Group, then class
[ 21 -21 -13   3  73  -5   9  -5   4   6  -1  -9  12   4  11  -1  -9 -15
 -15  -5   2  -1  -1  18  -3  -9  11 -11   7  -3   4  15  -4  13   5] => q339/H
[ -2  -1   0  -9   4   9 -13  29  -3  -2 -33   2   7  10  17 -12   5  -8
 -31 -30  17  -6   9  -3  -2   0  12   6   8   5  30  23  -3 -18  13] => q339/H
[ 11   4   5   3  12  -3   1  28  15 -12 -12   5   7  -2  20  -3   2 -19
 -10 -15   3 -20  -3 -35 -12 -13   6   7   3 -25  -4  33   7 -19 -35] => q339/U
[-12 -33  -1   0 -12  23  -2  -1  20  12  10   5 -19 -18 -10   8  -1   3
 -44   6   3  -8  10  -4  17  -8   9   8  18 -48  21  27  13  -1 -12] => q810/K
[ -7  32  19   2   8 -13   0  13 -32 -29 -17   4  12   3  11  -2  -3   7
  15  13   3   0  -6 -46 -10  -5   1   4   3  34 -25 -14  -9 -16 -12] => q573/E
[-11  -5  19   9   2  12 -10   4   5 -10   5   5   3  -8   9  10   7  -2
  -7  -3   0 -24   9 -38   0 -13  10   9  -2 -11  13  28  10 -14 -17] => q339/B
[-21   7  35   6   8  29 -12  25  -1 -24  12  15   2 -14  10  -1  -1   9
 -26  -6   5 -33   1 -59  -1 -17   8  35  11 -35  12  51  15 -43 -22] => q339/H
[-15  -2  16  16   1  16 -16  -6   1 -17  11  10  -6  -7 -12   4  16  18
 -20   2  -5  -3   0 -21  28  -3  11   2  11  17   6  23   3  29  -6] => q573/W
[-13  19  32  15  -4  16 -34  25 -18   0   0  24   4   1   8   0  -4  12
  -5 -11  12 -40  -3 -45 -17 -10  31  30   2 -28  -2  49  10 -43 -26] => q339/B
[ -7   4 -10   2  -2 -12  -6  -9  -3   0   0  -5  -2  14  -3  -9  -2  24
  -3   0  -2  11   7  18   9   8  -4  -4  18  44  -9 -40 -10  24   2] => q573/C
[-10  -6   0   0   1   3   8  -7   4  12   5   7  -7  -4 -23  12  20   6
   0  15   3   3   0   3  16  -4 -15   7  -4  -9  -5  -7  12 -16  14] => q340/D
[-21 -11 -10   7 -16   4  -9 -18  22   7   4   9 -14 -10 -26   4   6  17
 -23   5  10   3  -1   8  27  -3   7   4   4  -8  19  32   8  30   7] => q573/E
[-12 -22   2   7  -4  19 -11  -4  18   9   4  -2 -10  -4  11  11   7   1
 -31  -8  -5 -26  -1 -11   6  -6  10   1  -2 -48  16  45  16  -3 -27] => q810/L
[-15  24   5   6   2   9 -14  22   1 -14  -3  10  -7   8 -26  -7   3  24
  23   2 -12  -9  -2  -9  -4   4   5  29   6 -20  -2   6  -4 -38  -4] => q340/J
[-20   5  18   4   3  18  -3   6  -1  -3   1  -1  -8   4 -20  13   1  14
 -11   8   2  -2  -7   8  19  -3 -10  28   1  -1  11  19 -19 -10  19] => q340/S
[ -5  19  18 -15   5  15   3   3  -7 -12   3   4   4  -1 -15  -6   6  18
  28  24   4   8  -1  -3  -2  -2   0  24 -13  10   0 -17   5 -14   8] => q340/S
[ -1   0  11  -2   8  -4  -6   2   7   1  -6  -3   5  13  10  -9   1 -24
 -14  -6   1   1   1   1  -5  -8   5  -3  -3  13  16   5  -2   9  22] => q339/B
[-13 -11  28  17   2  15   3   4   9  -1   5  -3 -18 -14   9 -10  -1  -3
 -28  -1  -2 -28  -4 -29  -2 -10  18   8  20 -42  10  52   8 -28 -16] => q810/L
[ -8   4   5  -1   7 -10   4   6   2  -8  -4   0   0   7  -8   4   5  -3
  -3  12  -2   2  20 -24   1 -11   0  -2   3  25 -14 -13  -5  20 -11] => q573/W
[-14   2  -8   9   7   5  -8 -17  18   0   2   7  -7   4 -20  -1   8  36
  10   1   0   1   1  -1  12   7  -2   9  -1   7   8   9  -3  26   6] => q340/S
[  1 -18   0   3   1  13   3  -3  13   9   0  -9   2  -2   8  -3 -16 -18
 -28 -13   8   4   3  20   1  14  11   3  -3  -7  26  11   7  -8  24] => q339/H
[ -8   0  16   9  14   0 -17  13  -3 -26   2   8  -7 -18   1   2  -1  14
 -17 -14  18 -24   1 -42   8 -15   9  -2   6 -27  -4  47   8 -25 -18] => q810/K
[ -7 -22  -5   1   9  12   7   5   2  15 -16 -37 -13 -19   5  -5  -4 -13
 -31 -14   5  -8   3  13   1  -3   2  26  -4 -39   5  26   7 -24   0] => q339/U
[-22   7  23  18   2  18 -18  23  -5 -10  10  15  10 -22   7   4  11   1
   1 -12  -3 -30   6 -45  -6 -18  27   3  -3 -42  -6  27  12 -16 -32] => q810/K
[-10  -9 -13 -21   0   2  10  -8   3  10 -15   1  12  12   3  -1  -7  -3
  10   0  -9  19   1  51   6  12  -9  11   2   0   8 -22 -20   8  36] => q340/D
[  3   7  -6  -2  -1  -8 -12  -8 -10  -6   4   4   8  12 -15  -4   4  18
  13  12  -1  10  -3 -21   9  -2  -4  -7   7  32 -36 -18 -14  16  -2] => q573/C
[ -1 -16  -4   3  -3  13 -17  -2  13   5  -2   3   4  -5 -14  -9   2  -1
 -14 -14   0 -20  -3  20   5   3  12  16   5 -46  16  33  17  -2  -3] => q339/H
[  7  12   8   9  -2  11   0  19  -4 -19   3  19  -2  -6  12 -22   2   0
 -13 -11  -9  -3 -13 -18  -9 -10  39  10   4 -17   1  24  11  -8 -17] => q339/U
[-17   4   5  -4   0   9  -3   7  -1  -2   8   7  -1   7 -16  -6  -2  34
  15  -7   0   3   4   7   2   8 -20  33   2   0  12   0  10 -11  23] => q340/J
[  8  13  22   4   8  -1  -2  22  -9 -39  -4   6   1 -10  31 -20  10 -26
  -9 -16   3 -16 -17 -40 -45 -10   5  24  -4 -27 -21  36 -17 -43 -32] => q810/X
[-12   1  10  12   0  10 -10   5  36  -5   5   3  -3 -11   2 -15  16   8
   6  -3  10 -17  -7 -25 -26 -10  34  20   3 -15  23  30   7  23   1] => q339/H
[-46  12  28  14   6  17 -29   3  -2 -29   6  12 -16 -18 -17  -6   8  50
 -26  29  -1 -12   4 -74  33  -9  11  19  -3   7   1  37  -8 -23 -24] => q573/W
[ 50  40  19 -22   7 -20  34  46 -50 -31 -22 -37  40  17  23 -10   5 -19
  89   9  -5  10  -9   0 -51   1 -23  21 -15   7 -89 -87 -13 -69 -11] => q340/D
[-36  21  43  30  -3  28 -35  25  -7  -7   8  23 -20 -22 -11 -18  11  41
 -10   2   5 -50  -4 -86   2 -13  36  58   3 -54  13  76   4 -29 -31] => q339/H
[ -5 -31  -8   7 -12  27  -1 -10  15  -4   2  -8 -18 -10 -12   5   6   0
 -32   2  -5  -2   1  14   7 -15   3   5  10 -74  28  47  12 -15 -15] => q810/X
[  0  -9   9   9   4   0 -10  16   6  -5  -7  15  -2   6  18  -2  -5  -9
 -13 -16   9  -6   6  -8  -3   0  13  15  15 -15  18  24  -3   1  -9] => q339/H
[ -3 -32 -26  13 -11  17 -10 -21  26  10  14 -13 -12 -14  -1   7   5   3
 -46 -15   6   2 -15  33  21   7   8  14  16 -67  -5  39  11   2 -10] => q810/X
[-20  19  26   3  10  16 -44   5  -8 -21  17  18  -8  -7 -10  -2  18  30
 -10   9   5  -6  16 -62   8   5  10  19  -2  14 -10  12  -3 -15   2] => q573/E
[-18  14  11  11   7 -15 -12  -3 -14 -11  11   6  26   0 -11  -8   5  12
   1  17   1   5  -1 -24   3   3  -3  -7   5  37 -23  -7  -4  -9 -13] => q573/W
[-14   6  22   5   8  -4 -18  -1  -5 -15   5  11  39   2  -7  -4   1  27
 -19   8  11   3   1 -52  18   4   3 -16  -1  22 -13  15  -7   9 -18] => q573/W
[  1  20   1  -4  -1   3   3   7 -21 -16  12  -3  11   6  -9  -4  -4  12
   7  12   5   6   6 -18 -14   7 -15 -12   8  17 -32 -18  -4   2 -16] => q573/C
[-11  -8  14   0   1  16  -6  10  -4 -13   4   9  -2  13  -2  -6 -15   5
 -42 -15   7 -17   8 -28  -2   3   6  13   5 -44   1  46  -1 -28 -27] => q810/K
[  5 -13 -13   8  -3   5  -7  17  18  10 -23  -2 -12  -4  11  -7   7 -12
 -30 -20   1 -10   3   1  -7 -17   0   2   0 -50  -9  31  11 -14 -19] => q810/X

Group, then class
[ -2 -13   6 -15  -4 -21   2 -10   5 -14 -19  37   3   0   0  -3  -7 -23
  11  -1  -8   9  -5   3  11 -12 -19  13  -7   3  -1  -3  12  -8  16] => q559/A
[  7 -18  12 -11  -6 -44 -13  -6  13  -8 -27  28   9   8   2  -3  -8 -32
  15   1  -6  13 -13   0  27  -8  -8  14  -1   8 -16  -3  18  -8  16] => q559/A
[  8  -3  -7  -9   1 -18  -4  -6  15  16  -5  24  -3  10  11  12 -18  -6
  10  -2 -18 -14  -6  -3  26  15 -10  17   2  13   6 -25   8   4  13] => q454/V
[  0  -3  -7 -12   2 -15  -9 -11   5   8  -5  27  -4   2   8   4 -20 -10
   3  -2 -13  -8   2   6  23  11 -16   3   5  11   8 -20  10   6   8] => q454/V
[  2 -21  14 -12   2 -38  -6 -13  13  -9 -24  40   0  -2   3  -5  -5 -27
  15  -4 -11  13 -16   7  22 -10 -11  11  -6   7 -10 -15   9  -8  12] => q559/A
[ -2   1  11  -4  15 -19 -19 -16  -2 -12 -20  19   4   1   8  -2   5 -20
   9  -5  -5   8   4   0   6   1 -10  -3   2   7 -13 -38  -7 -14   8] => q526/G
[  6 -15  11 -19  -2 -49  -9  -4  10 -11 -27  27  11  25   1  -8 -12 -30
  17   0 -19   9 -11 -10  23 -11 -20  10   3   2  -8 -16  17 -12  22] => q559/A
[  5  -2  10  -9  12 -30 -20  -7   4  -6 -27  21   9   4   7  -1  -5 -26
  13  -4  -3   6   3  -1  17   3 -13   5   6  10 -14 -40   0 -16  13] => q526/G
[ -6 -26   7 -18  -7 -21   7 -15   5 -14  -7  44  -9 -11  -1 -15  -5 -19
   5  -9  -7  20 -12  16  14 -13 -15   2 -11  -3   2  11   8  -2   1] => q559/A
[  4  -9  13  -7   0 -28  -4  -3  10 -12 -24  21  10   7  -2   5   4 -28
  17  -4  -5   8 -15  -9   9 -13  -9  24  -8   8 -12 -13   3 -15  15] => q559/A
[  2 -21   8 -16  -8 -25   1 -11  17 -13 -21  31   2   2  -2  -7 -10 -29
  13  -5  -3  10 -12   6  26  -8 -16  21  -5   4  -7  10  19  -3   9] => q559/A
[ -3 -16  13 -14   1 -35  -9 -11  10 -15 -23  32   1   6  -1  -9  -7 -27
  10   2 -10  13  -8   4  18 -14 -19   3  -1   5  -6  -8  18  -6  13] => q559/A
